Where the symbols take the nodes:
* | * % ~ & + $
x929 | x989 x199 x708 x523 x862 x903
x989 | x862 x661 x60 x695 x199 x929
x199 | x661 x60 x124 x929 x708 x862
x908 | x63 x293 x58 x340 x245 x276
x43 | x39 x461 x339 x293 x136 x58
x671 | x523 x903 x989 x252 x695 x850
x708 | x60 x124 x908 x862 x340 x661
x948 | x562 x697 x671 x855 x252 x691
x223 | x691 x562 x697 x485 x948 x855
x554 | x26 x801 x485 x339 x647 x198
x485 | x931 x223 x948 x647 x855 x424
x855 | x223 x948 x252 x424 x691 x931
x26 | x647 x424 x931 x11 x801 x554
x167 | x58 x39 x461 x63 x43 x293
x276 | x908 x245 x167 x60 x63 x124
x58 | x43 x136 x770 x245 x39 x167
x124 | x276 x63 x293 x708 x908 x340
x11 | x198 x26 x801 x461 x554 x339
x340 | x124 x908 x245 x661 x276 x60
x850 | x671 x695 x929 x562 x523 x697
x931 | x855 x691 x562 x801 x223 x485
x245 | x293 x58 x39 x276 x167 x63
x39 | x136 x770 x11 x167 x461 x43
x461 | x770 x11 x554 x43 x339 x136
x562 | x252 x850 x523 x223 x697 x948
x198 | x554 x647 x424 x770 x26 x11
x339 | x11 x554 x647 x136 x198 x770
x691 | x948 x252 x850 x931 x562 x223
x695 | x903 x989 x199 x850 x929 x523
x697 | x850 x523 x903 x948 x671 x252
x424 | x485 x855 x691 x26 x931 x801
x60 | x340 x276 x63 x199 x124 x708
x293 | x167 x43 x136 x908 x58 x245
x63 | x245 x167 x43 x124 x293 x908
x647 | x801 x485 x855 x198 x424 x26
x770 | x339 x198 x26 x39 x11 x461
x903 | x929 x862 x661 x671 x989 x695
x252 | x697 x671 x695 x691 x850 x562
x661 | x708 x340 x276 x989 x60 x199
x801 | x424 x931 x223 x554 x485 x647
x136 | x461 x339 x198 x58 x770 x39
x862 | x199 x708 x340 x903 x661 x989
x523 | x695 x929 x862 x697 x903 x671

In the rows, 51 means zero.

The rows follow the links: the fewer symbols apart two nodes are, the more alike their rows tend to be.

Each row is also shifted at random along 3 hidden directions that mean nothing.

Some nodes, each with a row of numbers:
x340: [58, 48, 48, 45, 52, 46, 57, 58, 58, 51, 54, 61, 60, 50, 47, 59, 46, 47, 51, 42, 59, 57, 53, 52, 44, 58, 60, 57, 50, 40, 50, 47, 50, 47, 45, 52, 54, 46, 60, 46, 49, 44, 57]
x60: [63, 51, 51, 48, 52, 40, 70, 49, 69, 48, 41, 58, 52, 55, 51, 60, 53, 49, 51, 44, 56, 59, 42, 46, 52, 53, 63, 48, 44, 40, 46, 48, 43, 47, 37, 51, 56, 40, 54, 51, 50, 50, 63]
x11: [33, 48, 51, 48, 53, 59, 45, 45, 35, 63, 66, 42, 44, 41, 52, 45, 49, 54, 53, 53, 50, 45, 53, 60, 59, 45, 37, 53, 62, 57, 48, 57, 64, 54, 58, 50, 53, 64, 47, 60, 49, 54, 44]
x198: [52, 57, 63, 60, 36, 48, 33, 49, 52, 47, 27, 44, 47, 42, 50, 50, 56, 56, 57, 63, 41, 45, 49, 60, 59, 41, 43, 45, 43, 61, 45, 49, 54, 54, 57, 46, 44, 53, 43, 58, 54, 56, 47]
x252: [36, 59, 56, 58, 47, 51, 45, 47, 58, 44, 36, 48, 55, 59, 52, 53, 61, 51, 49, 58, 40, 54, 54, 45, 49, 53, 49, 39, 40, 57, 57, 52, 39, 59, 54, 50, 40, 49, 49, 42, 56, 49, 44]
x697: [45, 59, 50, 58, 47, 49, 52, 51, 59, 47, 36, 48, 59, 62, 47, 52, 56, 48, 46, 54, 44, 56, 53, 43, 46, 57, 53, 44, 38, 54, 58, 55, 34, 55, 52, 54, 45, 41, 49, 39, 55, 45, 49]
x695: [59, 52, 47, 48, 59, 46, 65, 54, 51, 44, 58, 53, 46, 62, 50, 50, 46, 50, 45, 48, 48, 50, 41, 40, 38, 47, 56, 60, 52, 48, 53, 43, 37, 41, 46, 44, 64, 54, 49, 53, 43, 55, 61]
x339: [58, 51, 52, 49, 54, 55, 52, 51, 42, 55, 62, 44, 41, 38, 51, 41, 47, 55, 55, 54, 45, 44, 44, 55, 54, 43, 41, 58, 60, 56, 46, 50, 65, 48, 54, 50, 58, 57, 44, 61, 49, 59, 47]
x124: [54, 48, 54, 48, 47, 44, 47, 65, 56, 52, 46, 66, 54, 49, 43, 55, 40, 47, 51, 44, 59, 53, 52, 54, 43, 55, 61, 65, 50, 41, 52, 43, 52, 49, 45, 49, 58, 46, 61, 48, 46, 48, 54]
x26: [49, 53, 49, 56, 46, 61, 43, 50, 46, 55, 50, 40, 53, 43, 54, 49, 58, 51, 54, 58, 45, 53, 58, 57, 59, 54, 36, 42, 48, 63, 54, 60, 58, 59, 61, 55, 36, 51, 47, 49, 55, 46, 39]
x801: [31, 57, 51, 58, 40, 53, 50, 55, 60, 52, 32, 42, 58, 46, 46, 44, 54, 48, 55, 61, 41, 61, 49, 56, 52, 58, 40, 49, 41, 63, 48, 48, 57, 50, 59, 52, 41, 42, 45, 46, 54, 45, 39]
x661: [17, 45, 45, 48, 52, 51, 48, 51, 47, 53, 57, 66, 53, 50, 53, 62, 57, 47, 48, 47, 64, 54, 62, 51, 54, 59, 57, 40, 50, 40, 56, 60, 56, 56, 45, 60, 39, 52, 62, 45, 58, 47, 54]
x167: [43, 50, 50, 55, 50, 44, 63, 38, 57, 52, 44, 55, 47, 43, 57, 64, 62, 53, 61, 47, 51, 48, 48, 56, 66, 47, 57, 39, 50, 46, 37, 53, 56, 51, 40, 48, 47, 49, 52, 61, 56, 56, 61]
x424: [34, 49, 40, 49, 65, 60, 74, 53, 42, 55, 77, 38, 54, 49, 55, 41, 46, 50, 50, 56, 42, 56, 47, 50, 53, 58, 36, 51, 60, 60, 47, 55, 56, 47, 53, 61, 61, 50, 39, 50, 51, 50, 48]
x855: [32, 64, 64, 59, 35, 45, 35, 60, 61, 41, 20, 42, 53, 51, 37, 40, 44, 56, 54, 65, 36, 55, 43, 57, 41, 43, 49, 59, 43, 64, 50, 36, 47, 48, 58, 37, 55, 47, 49, 52, 45, 54, 43]
x293: [72, 49, 56, 51, 52, 41, 56, 43, 54, 52, 41, 56, 44, 44, 58, 61, 59, 55, 55, 48, 51, 49, 46, 54, 64, 43, 57, 36, 45, 47, 42, 54, 54, 54, 41, 43, 46, 52, 52, 66, 54, 61, 60]
x931: [76, 58, 53, 52, 55, 50, 56, 56, 56, 47, 47, 41, 50, 57, 45, 42, 43, 50, 50, 57, 36, 53, 38, 49, 46, 46, 47, 60, 49, 62, 50, 42, 41, 45, 56, 45, 61, 49, 40, 49, 47, 54, 48]

Start here and follow the symbols in turn, left to right. Where do you end up?
Answer with the node's name.
[36, 49, 52, 53, 52, 39, 64, 45, 64, 46, 40, 60, 56, 54, 55, 65, 56, 49, 53, 46, 55, 60, 46, 51, 57, 55, 63, 40, 43, 44, 49, 50, 46, 51, 39, 47, 51, 42, 57, 51, 52, 54, 62]
& + & -> x989
[56, 48, 57, 50, 49, 42, 46, 44, 50, 54, 47, 57, 45, 43, 55, 59, 53, 55, 56, 43, 61, 44, 52, 54, 62, 43, 58, 45, 50, 43, 45, 53, 54, 52, 42, 43, 50, 58, 54, 60, 53, 57, 55]
$ + % -> x43
[24, 51, 45, 45, 61, 49, 69, 54, 50, 49, 67, 52, 51, 61, 52, 50, 48, 49, 42, 47, 51, 55, 46, 39, 43, 53, 56, 59, 58, 46, 53, 47, 40, 43, 50, 53, 63, 50, 49, 47, 46, 53, 57]
+ % % $ -> x661
[42, 42, 51, 43, 45, 54, 28, 66, 44, 57, 56, 62, 54, 48, 41, 51, 38, 48, 51, 44, 70, 50, 63, 60, 41, 59, 57, 66, 56, 40, 57, 47, 63, 52, 51, 53, 50, 55, 66, 44, 46, 44, 48]
+ ~ -> x43
[75, 46, 58, 50, 45, 51, 29, 52, 49, 53, 46, 62, 50, 45, 44, 56, 48, 53, 52, 46, 63, 44, 60, 58, 49, 46, 56, 55, 53, 39, 51, 49, 58, 54, 51, 46, 44, 57, 64, 53, 49, 53, 49]
+ * -> x167
[39, 51, 50, 52, 49, 55, 47, 45, 46, 52, 46, 44, 45, 46, 57, 48, 57, 54, 56, 58, 46, 49, 54, 58, 59, 45, 41, 43, 51, 57, 47, 57, 57, 58, 54, 51, 43, 55, 45, 57, 56, 53, 45]
+ ~ -> x855
[30, 53, 56, 54, 48, 63, 24, 54, 38, 52, 58, 46, 50, 53, 48, 40, 50, 48, 44, 57, 49, 43, 62, 50, 47, 49, 40, 53, 56, 59, 66, 57, 52, 56, 65, 54, 38, 62, 50, 43, 49, 44, 36]
& & -> x801
[39, 50, 56, 53, 43, 44, 37, 47, 56, 46, 36, 63, 53, 56, 53, 63, 58, 51, 46, 48, 57, 50, 59, 51, 52, 48, 62, 38, 44, 43, 57, 54, 48, 58, 47, 51, 40, 48, 60, 46, 56, 49, 50]
& $ -> x903
[44, 59, 57, 56, 52, 48, 50, 41, 53, 40, 39, 42, 51, 62, 57, 51, 59, 55, 49, 58, 38, 48, 48, 43, 51, 45, 48, 36, 48, 60, 51, 53, 37, 55, 53, 47, 45, 52, 45, 54, 56, 54, 48]
+ ~ * -> x929
[51, 55, 50, 55, 49, 56, 61, 46, 53, 51, 43, 41, 56, 46, 54, 45, 55, 51, 50, 58, 40, 55, 48, 53, 58, 56, 38, 41, 45, 59, 47, 54, 53, 53, 52, 53, 48, 46, 40, 49, 54, 48, 46]
+ ~ -> x691
[50, 49, 56, 50, 54, 43, 47, 45, 50, 43, 44, 59, 46, 60, 50, 59, 54, 59, 49, 49, 53, 45, 46, 44, 49, 39, 63, 45, 50, 46, 52, 52, 39, 50, 43, 45, 52, 57, 52, 55, 54, 60, 56]
& ~ -> x199
[68, 52, 53, 49, 55, 47, 54, 50, 51, 46, 54, 56, 43, 65, 47, 51, 46, 57, 44, 43, 50, 48, 42, 41, 38, 43, 62, 58, 57, 49, 55, 47, 38, 43, 47, 44, 60, 56, 49, 52, 45, 57, 57]
* * -> x989
[56, 54, 47, 53, 52, 57, 50, 57, 51, 47, 49, 50, 59, 63, 47, 52, 53, 48, 44, 54, 48, 57, 56, 43, 41, 66, 50, 52, 43, 50, 64, 52, 44, 52, 53, 59, 43, 43, 54, 34, 51, 39, 44]
* % ~ -> x661
[33, 46, 52, 43, 47, 48, 39, 58, 49, 54, 54, 61, 46, 44, 46, 55, 43, 52, 55, 47, 63, 45, 56, 59, 50, 45, 56, 61, 58, 44, 49, 49, 61, 50, 48, 49, 53, 54, 61, 55, 45, 53, 55]
+ % -> x58
[42, 50, 45, 53, 59, 64, 43, 46, 32, 52, 67, 44, 43, 57, 59, 44, 55, 51, 44, 50, 47, 42, 60, 43, 50, 47, 43, 44, 63, 58, 64, 62, 48, 58, 58, 59, 41, 61, 50, 48, 56, 51, 46]
+ * -> x697
[68, 47, 52, 49, 54, 50, 40, 46, 45, 46, 51, 58, 48, 60, 54, 61, 56, 55, 45, 48, 60, 45, 58, 45, 49, 48, 60, 41, 54, 41, 58, 57, 46, 56, 47, 50, 42, 59, 58, 44, 55, 52, 53]
$ * * * -> x661
